Here is a tiny trained network, its code and every weight. The questions are about switching its units off for an input and a class, where a switched-off unit gives its printed mean instead of its output.

import numpy as np


def w(rows, s, z=0):
    codes = np.array(rows[::2]) - 128.0
    scale = np.full(codes.shape[1], s)
    scale[-1] = z or s
    return codes * scale


def f(y):
    return np.maximum(y, 0)


def log_softmax(a):
    a = a - a.max(-1, keepdims=True)
    return a - np.log(np.exp(a).sum(-1, keepdims=True))


def net(x, mask):
    res = np.array(x, float).reshape(1, 8) / 4 @ E
    y = f(res @ A[0][:, :-1].T + A[0][:, -1])
    res = res + np.where(mask, y, B[0][:, -1]) @ B[0][:, :-1]
    return log_softmax(res[-1] @ U[:, :-1].T + U[:, -1])


A, B = {}, {}
E = w([
[101,242,126,52,134,158,160,96,102,87,130],'x0',
[108,61,40,97,133,254,175,75,196,128,113],'x1',
[136,143,116,133,131,119,135,139,142,130,119],'x2',
[137,78,104,107,246,62,193,109,109,103,209],'x3',
[114,111,44,97,159,77,98,95,37,174,20],'x4',
[71,122,100,240,81,117,216,138,83,58,108],'x5',
[108,132,75,97,94,139,159,244,97,181,183],'x6',
[102,78,139,45,57,46,150,121,175,96,114],'x7',
],0.0075)
A[0] = w([
[131,128,183,144,112,157,158,133,174,118,214,1],'neuron 1',
[107,161,156,129,135,45,96,138,72,122,115,77],'neuron 2',
[141,129,181,136,104,154,143,153,196,92,180,33],'neuron 3',
[43,115,100,208,91,123,186,142,107,78,108,61],'neuron 4',
[99,121,67,108,88,139,164,255,80,198,193,153],'neuron 5',
[159,107,162,178,157,110,108,64,148,88,87,228],'neuron 6',
[132,181,132,90,136,144,151,84,114,81,129,217],'neuron 7',
[180,189,104,218,216,222,99,136,64,174,130,76],'neuron 8',
[103,142,108,185,115,111,180,128,132,81,118,81],'neuron 9',
[55,117,121,175,99,120,165,147,106,83,116,37],'neuron 10',
[128,145,148,136,76,156,99,141,143,161,105,70],'neuron 11',
[124,134,143,167,143,122,128,87,124,75,104,123],'neuron 12',
[124,107,80,107,136,87,123,124,87,151,75,53],'neuron 13',
[168,134,156,26,171,137,47,136,210,218,141,59],'neuron 14',
[95,160,127,151,78,131,100,132,151,157,94,50],'neuron 15',
[104,84,126,41,48,56,148,133,165,89,94,86],'neuron 16',
[99,107,91,118,165,129,108,102,78,175,53,61],'neuron 17',
[123,141,76,108,137,114,119,93,81,163,80,63],'neuron 18',
[122,168,138,141,92,164,105,132,121,137,96,101],'neuron 19',
[85,82,44,79,142,205,170,103,164,125,105,68],'neuron 20',
[129,93,106,99,123,100,125,137,92,122,64,78],'neuron 21',
[150,173,200,138,123,47,106,178,76,127,146,49],'neuron 22',
[125,111,91,118,142,106,116,123,83,145,84,28],'neuron 23',
[121,158,162,151,37,173,85,137,126,136,48,78],'neuron 24',
[196,34,135,188,107,100,114,186,157,203,129,219],'neuron 25',
[106,236,132,53,132,149,165,144,100,109,137,181],'neuron 26',
[112,163,143,138,123,98,113,141,83,137,141,71],'neuron 27',
[130,110,111,123,219,83,169,109,99,98,192,90],'neuron 28',
],0.0094,0.0058)
B[0] = w([
[163,169,179,123,184,187,141,191,116,45,139,183],'neuron 1',
[169,95,141,197,75,209,131,113,187,146,119,197],'neuron 2',
[152,186,190,146,207,172,136,180,105,52,140,188],'neuron 3',
[192,185,103,102,155,111,75,78,44,175,149,200],'neuron 4',
[63,162,197,64,156,142,34,102,194,175,26,254],'neuron 5',
[54,148,132,91,144,116,53,136,183,160,58,240],'neuron 6',
[87,89,87,153,120,105,76,144,123,96,95,224],'neuron 7',
[50,131,174,175,62,28,211,80,171,164,236,241],'neuron 8',
[168,169,130,108,154,130,115,74,91,152,118,174],'neuron 9',
[187,180,106,119,155,131,103,84,50,176,154,167],'neuron 10',
[155,118,92,64,155,86,191,184,122,121,134,170],'neuron 11',
[128,162,138,77,129,127,90,116,145,152,87,180],'neuron 12',
[138,195,162,124,161,174,156,176,126,50,153,189],'neuron 13',
[181,191,91,130,141,117,106,57,7,168,147,248],'neuron 14',
[160,99,116,85,156,119,199,160,118,114,104,163],'neuron 15',
[57,167,160,183,72,26,181,96,159,161,254,216],'neuron 16',
[138,180,194,135,162,165,136,174,139,77,170,211],'neuron 17',
[133,157,160,156,153,169,154,193,130,73,160,195],'neuron 18',
[130,79,111,96,172,91,156,145,139,129,116,176],'neuron 19',
[208,94,116,218,51,229,118,97,211,150,114,242],'neuron 20',
[129,166,176,143,153,148,134,139,121,84,162,181],'neuron 21',
[223,80,89,177,45,254,136,123,203,155,106,207],'neuron 22',
[158,170,189,130,183,175,160,183,108,57,150,170],'neuron 23',
[154,57,104,47,178,93,224,182,127,162,111,220],'neuron 24',
[65,90,51,178,121,112,77,146,66,56,106,246],'neuron 25',
[69,56,44,175,119,99,73,125,87,45,104,234],'neuron 26',
[151,118,133,164,90,148,121,114,157,140,123,164],'neuron 27',
[165,45,89,25,176,86,219,183,147,184,74,225],'neuron 28',
],0.0074,0.009)
U = w([
[165,195,200,123,170,162,154,189,114,27,163,94],'0',
[222,80,106,172,57,192,137,101,195,155,112,98],'1',
[205,185,93,89,136,105,108,56,2,186,149,96],'2',
[159,36,95,23,162,77,222,180,133,158,105,111],'3',
[46,143,160,146,76,58,183,94,154,149,222,153],'4',
[108,128,102,120,116,117,109,127,127,110,108,249],'5',
[63,157,174,67,143,124,55,110,181,157,41,114],'6',
[65,57,40,168,111,107,76,143,62,39,116,103],'7',
],0.0093,0.015)

Each question gives the input, the list of numbers given to net, and the class t.
The units are the neurons (one row each of A and B). Each row of codes is followed by its name. A weight is (code - 128) times the scale printed after its matrix; where a second scale follows, it is the last column's (A, B and U).
mask holds one flag per neuron, in row order. A switched-off neuron (its flag False) gives its mean, the last column of its row in B, instead of its output. The means were averaged over made-up inputs and are rounded, as every weight is.
A unit's drop is (log p(t) with every unit on - log p(t) with that unit switched off) / (log p(t) with every unit on - log p(t) with every unit switched off).
The circuit of an input: a set's keep is (log p(t) with only the set's units on - log p(t) with every unit switched off) / (log p(t) with every unit on - log p(t) with every unit switched off). Starting from the 12 units with the biggest drops (on a tie, the unit counted first), units are removed one at a time, each time the one whose removal leaves the highest keep (on an exact tie, the one counted first), for as long as the keep stays at least 0.8.
circuit, biggest first: the units of the circuit, biggest drop first
k most important neurons: the k neurons with the biggest drops, biggest first
drop when u is switched off: that unit's drop, to one decimal
input [-5,3,6,1,0,8,-8,5], class 2: circuit, biggest first => (neuron 4; neuron 10)
input [-8,-7,-3,0,0,-6,7,-3], class 7: circuit, biggest first => (neuron 25)
input [7,0,7,7,-5,5,0,-8], class 4: 3 most important neurons => (neuron 8; neuron 24; neuron 25)
input [-6,-2,6,-5,3,8,-4,8], class 2: 4 most important neurons => (neuron 4; neuron 10; neuron 8; neuron 9)
input [-8,-6,4,7,-2,-5,7,-1], class 7: 4 most important neurons => (neuron 25; neuron 24; neuron 20; neuron 6)
input [6,-1,-4,4,8,7,-7,-8], class 0: 3 most important neurons => (neuron 17; neuron 18; neuron 23)
input [-2,-5,1,-4,4,-1,-6,-7], class 4: 2 most important neurons => (neuron 8; neuron 5)
input [-6,-3,-1,-6,5,2,-1,5], class 3: 2 most important neurons => (neuron 24; neuron 26)
input [6,-3,0,8,2,7,-3,0], class 3: 3 most important neurons => (neuron 28; neuron 14; neuron 25)
input [3,8,-2,2,0,2,4,6], class 1: 2 most important neurons => (neuron 20; neuron 8)
input [6,4,3,4,-5,-6,-6,4], class 2: 3 most important neurons => (neuron 14; neuron 5; neuron 25)
input [-7,-7,2,-3,-2,1,-2,0], class 1: 3 most important neurons => (neuron 22; neuron 26; neuron 2)
input [-1,5,4,3,-8,2,3,3], class 0: 2 most important neurons => (neuron 3; neuron 1)
input [-3,-7,2,-6,6,8,-3,4], class 2: circuit, biggest first => (neuron 4)
input [-7,5,3,5,-5,7,-4,2], class 2: circuit, biggest first => (neuron 4; neuron 10)
input [-6,1,-4,7,2,1,-7,3], class 3: 2 most important neurons => (neuron 28; neuron 5)
input [-1,6,4,-6,8,0,-6,0], class 0: circuit, biggest first => (neuron 17; neuron 18)
input [6,-1,-4,-7,5,0,-4,-4], class 3: circuit, biggest first => (neuron 24; neuron 19)
input [4,-6,-5,4,0,8,6,5], class 2: drop when neuron 10 is switched off => 0.3
input [2,-4,-5,-7,5,0,0,2], class 3: drop when neuron 24 is switched off => 0.5
input [6,0,7,-5,-2,-8,7,-8], class 2: circuit, biggest first => (neuron 14)
input [-1,-1,-6,7,-2,1,8,-5], class 6: drop when neuron 19 is switched off => 0.1
